Below is a small trained network, with its code and all its weights. Each question gives an input and a target symbol and asks what happens when units are switched off, that is, made to give their printed mean instead of their output.

import numpy as np


def w(rows, s, z=0):
    codes = np.array(rows[::2]) - 128.0
    scale = np.full(codes.shape[1], s)
    scale[-1] = z or s
    return codes * scale


def f(y):
    return y / 2 * (1 + np.tanh(0.7978845608 * (y + 0.044715 * y**3)))


def softmax(a):
    e = np.exp(a - a.max(-1, keepdims=True))
    return e / e.sum(-1, keepdims=True)


def log_softmax(a):
    a = a - a.max(-1, keepdims=True)
    return a - np.log(np.exp(a).sum(-1, keepdims=True))


def net(x, mask):
    ids = ['αβγδεζηθλπτφψω'.index(c) for c in x.split()]
    T = len(ids)
    res = E[ids] + P[:T]
    r = res
    for j in range(2):
        rows = slice(3 * j, 3 * j + 3)
        q, k, v = (r @ M[0][rows].T for M in (Q, K, V))
        z = softmax(np.where(np.tri(T) > 0, q @ k.T / 3**0.5, -1e9)) @ v
        o = O[0][rows]
        res = res + np.where(mask[j], z, o[:, -1]) @ o[:, :-1]
    y = f(res @ A[0][:, :-1].T + A[0][:, -1])
    res = res + np.where(mask[2:14], y, B[0][:, -1]) @ B[0][:, :-1]
    return log_softmax(res[-1] @ U[:, :-1].T + U[:, -1])


Q, K, V, O, A, B = {}, {}, {}, {}, {}, {}
E = w([
[168,143,130],'α',
[249,90,89],'β',
[196,155,18],'γ',
[164,141,114],'δ',
[154,144,129],'ε',
[162,151,55],'ζ',
[143,155,102],'η',
[150,142,182],'θ',
[170,148,128],'λ',
[171,126,137],'π',
[142,139,46],'τ',
[133,139,118],'φ',
[104,170,73],'ψ',
[85,110,191],'ω',
],0.015)
P = w([
[101,95,149],'0',
[128,218,195],'1',
[175,11,156],'2',
[41,60,75],'3',
[167,213,180],'4',
[192,7,153],'5',
[35,54,65],'6',
[179,202,182],'7',
[202,5,135],'8',
[32,52,47],'9',
[192,194,166],'10',
],0.012)
Q[0] = w([
[108,73,158],'h1',
[143,97,183],'h1',
[103,113,139],'h1',
[51,255,117],'h2',
[80,54,72],'h2',
[56,48,148],'h2',
],0.0089)
K[0] = w([
[165,119,143],'h1',
[76,141,116],'h1',
[25,195,181],'h1',
[7,186,147],'h2',
[130,140,143],'h2',
[102,110,122],'h2',
],0.014)
V[0] = w([
[176,202,90],'h1',
[45,4,124],'h1',
[182,113,182],'h1',
[205,156,123],'h2',
[62,80,80],'h2',
[123,196,218],'h2',
],0.015)
O[0] = w([
[195,182,95,163],'h1',
[25,96,167,83],'h1',
[126,121,224,195],'h1',
[159,55,120,254],'h2',
[116,143,2,55],'h2',
[121,134,214,33],'h2',
],0.0086,0.0048)
A[0] = w([
[159,125,248,180],'n1',
[73,129,240,195],'n2',
[146,46,199,138],'n3',
[200,72,95,119],'n4',
[162,132,88,114],'n5',
[92,70,163,126],'n6',
[106,111,157,186],'n7',
[179,248,139,1],'n8',
[12,82,53,144],'n9',
[157,86,129,69],'n10',
[83,184,119,202],'n11',
[19,255,106,64],'n12',
],0.01,0.007)
B[0] = w([
[105,167,109,254],'n1',
[180,93,113,198],'n2',
[86,124,118,212],'n3',
[111,146,142,244],'n4',
[126,156,188,164],'n5',
[127,87,131,146],'n6',
[146,142,68,154],'n7',
[60,83,136,165],'n8',
[71,145,183,193],'n9',
[148,134,164,150],'n10',
[183,176,248,146],'n11',
[136,109,39,133],'n12',
],0.012,0.0092)
U = w([
[168,187,127,239],'α',
[111,59,33,233],'β',
[136,129,82,138],'γ',
[166,208,215,159],'δ',
[225,126,82,231],'ε',
[176,62,189,59],'ζ',
[155,121,117,33],'η',
[88,170,46,165],'θ',
[161,160,5,86],'λ',
[87,106,197,3],'π',
[148,119,124,71],'τ',
[108,121,163,75],'φ',
[91,148,100,136],'ψ',
[148,132,84,103],'ω',
],0.014,0.0046)

Each question gives the input, a string of symbols that net reads in full, and the target symbol t.
The units are the heads (3 rows each of Q, K, V and O) and the neurons (one row each of A and B). Each row of codes is followed by its name. A weight is (code - 128) times the scale printed after its matrix; where a second scale follows, it is the last column's (O, A, B and U).
mask holds one flag per unit, heads first, then neurons. A switched-off unit (its flag False) gives its mean, the last column of its rows in O or B, instead of its output. The means were averaged over made-up inputs and are rounded, as every weight is.
A unit's drop is (log p(t) with every unit on - log p(t) with that unit switched off) / (log p(t) with every unit on - log p(t) with every unit switched off).
The circuit of an input: a set's keep is (log p(t) with only the set's units on - log p(t) with every unit switched off) / (log p(t) with every unit on - log p(t) with every unit switched off). Starting from the 12 units with the biggest drops (on a tie, the unit counted first), units are removed one at a time, each time the one whose removal leaves the highest keep (on an exact tie, the one counted first), for as long as the keep stays at least 0.8.
units of the circuit, in order: the units of the circuit, biggest drop first
unit that matters most: the unit with the biggest drop
k most important neurons: the k neurons with the biggest drops, biggest first
heads that matter: for each layer, one digit per head in row order, 1 if its drop is at least 0.15 and else 0, layers parted by /
drop when u is switched off: that unit's drop, to one decimal
input θ γ λ γ π π ω π φ, target β: units of the circuit, in order => [n11; n3]
input ε η γ ε π ε, target ε: unit that matters most => h2
input ζ ω π ζ, target π: heads that matter => 10
input θ τ ω ε γ ψ ψ ψ τ φ β, target δ: units of the circuit, in order => [h2; n4; n1]
input π τ ω ε, target π: heads that matter => 10
input γ ζ ζ α ζ φ, target ε: heads that matter => 11
input ε θ π β λ τ ε λ ω, target β: heads that matter => 00
input ω ζ α, target β: units of the circuit, in order => [n3; n11; n9]
input ω ζ π π η η, target β: 4 most important neurons => [n11; n9; n3; n5]
input δ γ ψ, target ε: 2 most important neurons => [n9; n1]
input γ α θ φ π π θ, target β: 3 most important neurons => [n5; n4; n7]
input γ ω δ φ, target π: 3 most important neurons => [n9; n11; n1]
input γ φ ζ τ α η, target ε: 4 most important neurons => [n9; n1; n8; n3]
input γ η ε, target ε: unit that matters most => h1
input ω θ η δ α φ ζ τ π, target β: 3 most important neurons => [n3; n11; n9]
input φ γ η, target ε: 3 most important neurons => [n9; n8; n1]
input λ ε γ ψ α π, target ε: 2 most important neurons => [n9; n8]
input γ ζ ζ θ ψ δ, target ε: 4 most important neurons => [n9; n8; n1; n11]
input δ φ γ δ ζ δ, target ε: drop when h2 is switched off => 0.7
input α ω ζ ε, target π: drop when n9 is switched off => 0.9
input π ζ ω η, target π: drop when n11 is switched off => 0.3
input ζ λ β ω ψ θ α π θ, target β: unit that matters most => n3
input ω π α λ λ η, target β: 3 most important neurons => [n11; n3; n9]
input ω γ ω π ω η α ω δ, target β: 2 most important neurons => [n11; n3]
